Here is a tiny trained network, its code and every weight. The questions are about switching its units off for an input and a class, where a switched-off unit gives its printed mean instead of its output.

import numpy as np


def w(rows, s, z=0):
    codes = np.array(rows[::2]) - 128.0
    scale = np.full(codes.shape[1], s)
    scale[-1] = z or s
    return codes * scale


def norm(h):
    return h / np.sqrt((h * h).mean(-1, keepdims=True) + 1e-5)


def f(y):
    return y / 2 * (1 + np.tanh(0.7978845608 * (y + 0.044715 * y**3)))


def log_softmax(a):
    a = a - a.max(-1, keepdims=True)
    return a - np.log(np.exp(a).sum(-1, keepdims=True))


def net(x, mask):
    res = np.array(x, float).reshape(1, 7) / 4 @ E
    u = 0
    for l in range(2):
        y = f(norm(res) @ A[l][:, :-1].T + A[l][:, -1])
        res = res + np.where(mask[u : u + 8], y, B[l][:, -1]) @ B[l][:, :-1]
        u += 8
    return log_softmax(norm(res)[-1] @ U[:, :-1].T + U[:, -1])


A, B = {}, {}
E = w([
[88,185,194],'x0',
[183,81,254],'x1',
[82,76,134],'x2',
[193,165,186],'x3',
[141,125,88],'x4',
[108,210,114],'x5',
[104,63,123],'x6',
],0.0083)
A[0] = w([
[87,129,90,4],'L0N0',
[235,73,102,43],'L0N1',
[254,58,100,119],'L0N2',
[162,175,165,57],'L0N3',
[93,76,152,41],'L0N4',
[165,119,187,48],'L0N5',
[62,143,35,97],'L0N6',
[129,87,80,9],'L0N7',
],0.0093,0.0038)
B[0] = w([
[120,179,147,110],'L0N0',
[254,114,36,180],'L0N1',
[211,97,90,252],'L0N2',
[92,194,164,143],'L0N3',
[116,105,105,129],'L0N4',
[119,160,69,158],'L0N5',
[92,133,170,240],'L0N6',
[153,166,147,115],'L0N7',
],0.0093,0.0031)
A[1] = w([
[48,144,12,23],'L1N0',
[72,118,159,139],'L1N1',
[103,21,180,3],'L1N2',
[87,130,8,127],'L1N3',
[62,129,107,197],'L1N4',
[96,87,89,39],'L1N5',
[137,137,137,60],'L1N6',
[138,132,148,47],'L1N7',
],0.014,0.0038)
B[1] = w([
[74,179,58,250],'L1N0',
[101,83,117,210],'L1N1',
[68,23,135,207],'L1N2',
[137,156,2,252],'L1N3',
[43,152,120,238],'L1N4',
[164,183,160,146],'L1N5',
[127,139,137,108],'L1N6',
[129,149,122,109],'L1N7',
],0.0092,0.0043)
U = w([
[185,77,55,138],'0',
[212,103,120,165],'1',
[54,206,2,133],'2',
[176,103,183,2],'3',
[91,12,219,108],'4',
[90,113,139,161],'5',
[157,221,244,144],'6',
[51,132,119,141],'7',
],0.018,0.0093)

Each question gives the input, the list of numbers given to net, and the class t.
The units are the neurons (one row each of A and B). Each row of codes is followed by its name. A weight is (code - 128) times the scale printed after its matrix; where a second scale follows, it is the last column's (A, B and U).
mask holds one flag per neuron, layer by layer. A switched-off neuron (its flag False) gives its mean, the last column of its row in B, instead of its output. The means were averaged over made-up inputs and are rounded, as every weight is.
A unit's drop is (log p(t) with every unit on - log p(t) with that unit switched off) / (log p(t) with every unit on - log p(t) with every unit switched off).
The circuit of an input: a set's keep is (log p(t) with only the set's units on - log p(t) with every unit switched off) / (log p(t) with every unit on - log p(t) with every unit switched off). Starting from the 12 units with the biggest drops (on a tie, the unit counted first), units are removed one at a time, each time the one whose removal leaves the highest keep (on an exact tie, the one counted first), for as long as the keep stays at least 0.8.
circuit, biggest first: the units of the circuit, biggest drop first
k most important neurons: the k neurons with the biggest drops, biggest first
k most important neurons of layer l: the k neurons of layer l with the biggest drops, biggest first
drop of u: that unit's drop, to one decimal
input [-4,3,-2,-5,-8,-6,-2], class 1: circuit, biggest first : [L0N2, L1N4, L1N0]
input [-1,-2,-4,4,-3,-6,-8], class 6: 3 most important neurons of layer 1 : [L1N3, L1N2, L1N1]
input [7,-3,-7,-1,-5,1,7], class 7: circuit, biggest first : [L1N3, L0N5, L0N1]
input [-2,2,4,-3,1,4,-6], class 5: circuit, biggest first : [L0N6, L1N3, L0N5, L0N1]
input [6,0,0,0,8,4,7], class 7: 2 most important neurons : [L0N6, L0N5]
input [-2,-3,-8,3,-5,-3,-5], class 6: circuit, biggest first : [L1N3, L1N0]
input [4,2,-1,-4,0,7,5], class 7: circuit, biggest first : [L1N3, L0N5]
input [-8,3,-7,-1,2,7,-5], class 1: circuit, biggest first : [L1N0, L1N4]
input [7,1,7,-4,-3,5,5], class 4: circuit, biggest first : [L1N3, L1N0]
input [-8,1,-8,4,-5,7,-2], class 1: circuit, biggest first : [L1N4, L1N0]
input [-3,4,4,-3,6,7,-2], class 5: most important neuron of layer 0 : [L0N6]
input [8,-4,-1,6,-4,-3,6], class 6: 3 most important neurons of layer 1 : [L1N2, L1N3, L1N0]
input [4,-2,7,1,0,-2,8], class 4: 2 most important neurons : [L1N2, L0N5]
input [1,-3,7,-1,-5,-8,-8], class 4: 2 most important neurons : [L0N5, L1N2]
input [4,-3,7,7,-8,8,-5], class 6: 2 most important neurons of layer 1 : [L1N3, L1N0]
input [-1,-2,1,1,-6,-1,-4], class 6: 3 most important neurons of layer 0 : [L0N5, L0N3, L0N4]
input [1,-4,-4,3,-4,-7,-7], class 6: 2 most important neurons : [L1N3, L0N3]
input [-6,4,4,-5,-3,-6,-7], class 1: most important neuron of layer 0 : [L0N1]
input [5,0,-3,5,3,5,1], class 6: drop of L0N1 : 0.0
input [-8,4,8,-3,8,2,-6], class 1: drop of L1N4 : 0.1
input [7,-4,0,0,0,-5,2], class 7: drop of L0N5 : 0.3
